Below are the code and all the weights of a small trained network. Each question names an input and a target symbol and asks about switching units off, where a switched-off unit gives its printed mean instead of its output.

import numpy as np


def w(rows, s, z=0):
    codes = np.array(rows[::2]) - 128.0
    scale = np.full(codes.shape[1], s)
    scale[-1] = z or s
    return codes * scale


def f(y):
    return y / 2 * (1 + np.tanh(0.7978845608 * (y + 0.044715 * y**3)))


def softmax(a):
    e = np.exp(a - a.max(-1, keepdims=True))
    return e / e.sum(-1, keepdims=True)


def log_softmax(a):
    a = a - a.max(-1, keepdims=True)
    return a - np.log(np.exp(a).sum(-1, keepdims=True))


def net(x, mask):
    ids = ['ΣΩβγδεζηθλ'.index(c) for c in x.split()]
    T = len(ids)
    res = E[ids] + P[:T]
    r = res
    for j in range(2):
        rows = slice(3 * j, 3 * j + 3)
        q, k, v = (r @ M[0][rows].T for M in (Q, K, V))
        z = softmax(np.where(np.tri(T) > 0, q @ k.T / 3**0.5, -1e9)) @ v
        o = O[0][rows]
        res = res + np.where(mask[j], z, o[:, -1]) @ o[:, :-1]
    y = f(res @ A[0][:, :-1].T + A[0][:, -1])
    res = res + np.where(mask[2:18], y, B[0][:, -1]) @ B[0][:, :-1]
    return log_softmax(res[-1] @ U[:, :-1].T + U[:, -1])


Q, K, V, O, A, B = {}, {}, {}, {}, {}, {}
E = w([
[1,144,145,175,85,224,105,152,63,114],'Σ',
[158,69,196,127,41,157,190,180,159,240],'Ω',
[94,193,139,173,195,167,54,26,139,87],'β',
[62,199,152,200,127,76,243,81,76,151],'γ',
[126,97,207,123,142,142,58,165,41,159],'δ',
[142,93,112,93,107,179,86,144,195,130],'ε',
[166,135,64,68,178,16,131,176,81,99],'ζ',
[206,136,124,120,144,85,155,74,210,179],'η',
[48,108,30,84,63,150,149,234,130,71],'θ',
[89,190,40,156,159,110,164,77,189,69],'λ',
],0.007)
P = w([
[32,1,92,75,192,136,107,59,126,205],'0',
[175,195,119,110,50,146,138,125,129,59],'1',
[75,136,113,114,196,127,188,151,211,186],'2',
[201,198,143,169,36,131,117,167,150,48],'3',
[35,136,99,124,210,124,191,156,214,224],'4',
[232,203,166,220,35,116,76,198,153,25],'5',
[18,121,82,94,213,118,172,117,191,238],'6',
],0.0065)
Q[0] = w([
[33,105,98,95,249,136,181,132,184,247],'head 1',
[241,125,164,167,10,116,81,116,52,20],'head 1',
[221,175,154,177,21,129,91,135,110,26],'head 1',
[56,120,87,105,255,139,175,135,208,240],'head 2',
[251,132,182,171,33,114,81,118,36,15],'head 2',
[231,192,164,175,3,119,106,139,115,13],'head 2',
],0.0074)
K[0] = w([
[213,203,176,238,71,96,81,221,157,52],'head 1',
[49,77,94,36,171,155,180,57,116,180],'head 1',
[48,42,88,4,174,151,141,36,73,204],'head 1',
[189,176,155,208,83,110,96,199,139,53],'head 2',
[69,84,98,43,179,154,163,58,117,193],'head 2',
[44,32,77,2,180,124,128,51,44,223],'head 2',
],0.0076)
V[0] = w([
[72,151,28,133,122,188,77,121,156,47],'head 1',
[105,96,213,132,105,239,46,137,96,159],'head 1',
[173,99,88,97,99,120,150,134,255,153],'head 1',
[83,181,148,211,117,131,207,81,106,120],'head 2',
[160,154,167,175,202,135,74,6,218,138],'head 2',
[144,133,128,98,216,80,32,99,40,97],'head 2',
],0.0076)
O[0] = w([
[42,89,123,166,154,6,28,153,188,199,233],'head 1',
[95,167,254,112,147,82,206,194,237,34,151],'head 1',
[107,183,126,56,20,101,79,29,89,153,254],'head 1',
[125,25,83,220,146,116,183,73,137,76,30],'head 2',
[171,171,60,251,20,82,142,139,185,95,193],'head 2',
[184,179,84,184,172,160,108,242,146,168,98],'head 2',
],0.0078,0.0025)
A[0] = w([
[203,182,123,125,110,169,140,170,102,121,122],'neuron 1',
[81,24,119,126,158,90,140,101,133,131,97],'neuron 2',
[102,38,57,146,202,126,113,141,120,185,104],'neuron 3',
[98,84,96,178,131,65,136,164,170,141,143],'neuron 4',
[126,111,66,166,69,139,81,44,97,146,255],'neuron 5',
[221,139,113,152,87,183,200,132,118,30,155],'neuron 6',
[169,180,124,188,137,117,108,201,159,129,210],'neuron 7',
[170,134,153,144,145,166,180,154,147,52,154],'neuron 8',
[96,130,95,110,131,123,79,110,122,199,184],'neuron 9',
[102,170,212,99,129,121,156,135,182,72,232],'neuron 10',
[79,11,182,139,255,110,153,161,150,113,68],'neuron 11',
[109,65,110,71,188,197,169,61,55,167,133],'neuron 12',
[72,118,168,74,113,73,120,93,143,134,191],'neuron 13',
[160,162,135,129,70,108,93,108,112,114,163],'neuron 14',
[148,154,129,175,123,102,107,170,151,123,143],'neuron 15',
[172,181,155,83,63,127,150,135,123,78,78],'neuron 16',
],0.0085,0.0029)
B[0] = w([
[128,163,114,114,146,209,67,59,64,158,174],'neuron 1',
[166,156,129,160,106,203,78,31,74,129,182],'neuron 2',
[199,176,186,219,159,172,142,128,108,99,198],'neuron 3',
[76,89,136,187,169,145,123,70,158,129,201],'neuron 4',
[207,68,84,129,87,58,173,190,99,112,238],'neuron 5',
[136,76,160,223,208,137,60,110,74,138,193],'neuron 6',
[94,166,67,96,128,163,150,125,154,182,232],'neuron 7',
[165,90,120,144,213,119,122,177,89,155,158],'neuron 8',
[149,97,129,121,176,95,96,180,90,180,238],'neuron 9',
[127,120,214,101,151,87,138,173,139,87,242],'neuron 10',
[137,94,65,51,128,194,223,84,113,89,191],'neuron 11',
[204,255,109,123,57,133,189,184,171,129,188],'neuron 12',
[81,118,156,104,133,118,67,100,123,164,254],'neuron 13',
[119,112,119,102,87,127,181,92,132,75,203],'neuron 14',
[99,150,91,121,117,142,165,124,162,147,188],'neuron 15',
[139,160,188,162,120,185,148,82,119,77,199],'neuron 16',
],0.0074,0.0065)
U = w([
[130,74,119,66,188,116,210,228,163,87,131],'Σ',
[98,42,201,139,164,167,139,38,91,50,84],'Ω',
[55,160,84,201,143,163,146,107,191,173,126],'β',
[169,8,137,223,193,102,70,120,68,137,112],'γ',
[220,208,177,170,182,112,123,254,103,155,72],'δ',
[109,250,178,73,30,134,174,125,199,83,116],'ε',
[113,177,64,52,161,245,79,63,66,205,52],'ζ',
[183,152,99,180,53,202,159,46,85,61,60],'η',
[35,56,178,94,164,42,22,144,128,189,253],'θ',
[159,54,37,85,34,28,188,179,131,139,190],'λ',
],0.0054,0.0023)

Each question gives the input, a string of symbols that net reads in full, and the target symbol t.
The units are the heads (3 rows each of Q, K, V and O) and the neurons (one row each of A and B). Each row of codes is followed by its name. A weight is (code - 128) times the scale printed after its matrix; where a second scale follows, it is the last column's (O, A, B and U).
mask holds one flag per unit, heads first, then neurons. A switched-off unit (its flag False) gives its mean, the last column of its rows in O or B, instead of its output. The means were averaged over made-up inputs and are rounded, as every weight is.
A unit's drop is (log p(t) with every unit on - log p(t) with that unit switched off) / (log p(t) with every unit on - log p(t) with every unit switched off).
The circuit of an input: a set's keep is (log p(t) with only the set's units on - log p(t) with every unit switched off) / (log p(t) with every unit on - log p(t) with every unit switched off). Starting from the 12 units with the biggest drops (on a tie, the unit counted first), units are removed one at a time, each time the one whose removal leaves the highest keep (on an exact tie, the one counted first), for as long as the keep stays at least 0.8.
circuit, biggest first: the units of the circuit, biggest drop first
unit that matters most: the unit with the biggest drop
top k neurons: the k neurons with the biggest drops, biggest first
heads that matter: for each layer, one digit per head in row order, 1 if its drop is at least 0.15 and else 0, layers parted by /
drop of u: that unit's drop, to one decimal
input θ δ ζ ζ η ζ, target θ: unit that matters most => head 2
input η ε η Ω δ η η, target λ: heads that matter => 10
input ε λ η ζ β Ω ε, target ε: circuit, biggest first => (head 1; neuron 12; head 2)
input θ θ Σ, target ζ: circuit, biggest first => (head 2; head 1; neuron 11; neuron 2)
input β ε ε ε, target β: circuit, biggest first => (head 2; head 1; neuron 7; neuron 4)
input ε β η, target β: circuit, biggest first => (head 2; head 1; neuron 4; neuron 7)
input ζ Σ η ζ, target ζ: circuit, biggest first => (head 2; neuron 1; head 1)
input ζ β ε, target β: heads that matter => 11
input λ γ θ η θ Ω, target λ: heads that matter => 10
input ε η ζ η λ δ ε, target Σ: heads that matter => 10
input ζ γ ε β, target ζ: circuit, biggest first => (head 2; head 1; neuron 1)
input θ Ω λ, target ε: heads that matter => 11
input ε ε Σ, target θ: heads that matter => 10
input θ ζ ε ε θ ε, target θ: heads that matter => 11
input Ω ε θ, target θ: heads that matter => 10
input ε η β Σ ε, target Ω: heads that matter => 11
input θ Ω Ω ζ ε, target δ: top 2 neurons => (neuron 12; neuron 3)
input θ ζ ζ η ε δ, target θ: heads that matter => 11
input η η ε η η η β, target λ: heads that matter => 10
input ζ ε λ θ Σ η λ, target λ: top neuron => (neuron 5)
input ε Σ η, target Ω: top 2 neurons => (neuron 11; neuron 2)
input ε λ Σ ε Ω δ η, target Σ: top neuron => (neuron 11)
input ε Σ β λ ε θ, target ε: drop of head 2 => 0.2
input η θ λ η ε, target λ: drop of head 1 => 0.9
input η β ζ β, target η: drop of head 2 => 0.2
input λ Ω Ω, target ε: drop of neuron 1 => 0.0
input ε λ Ω, target γ: top neuron => (neuron 3)
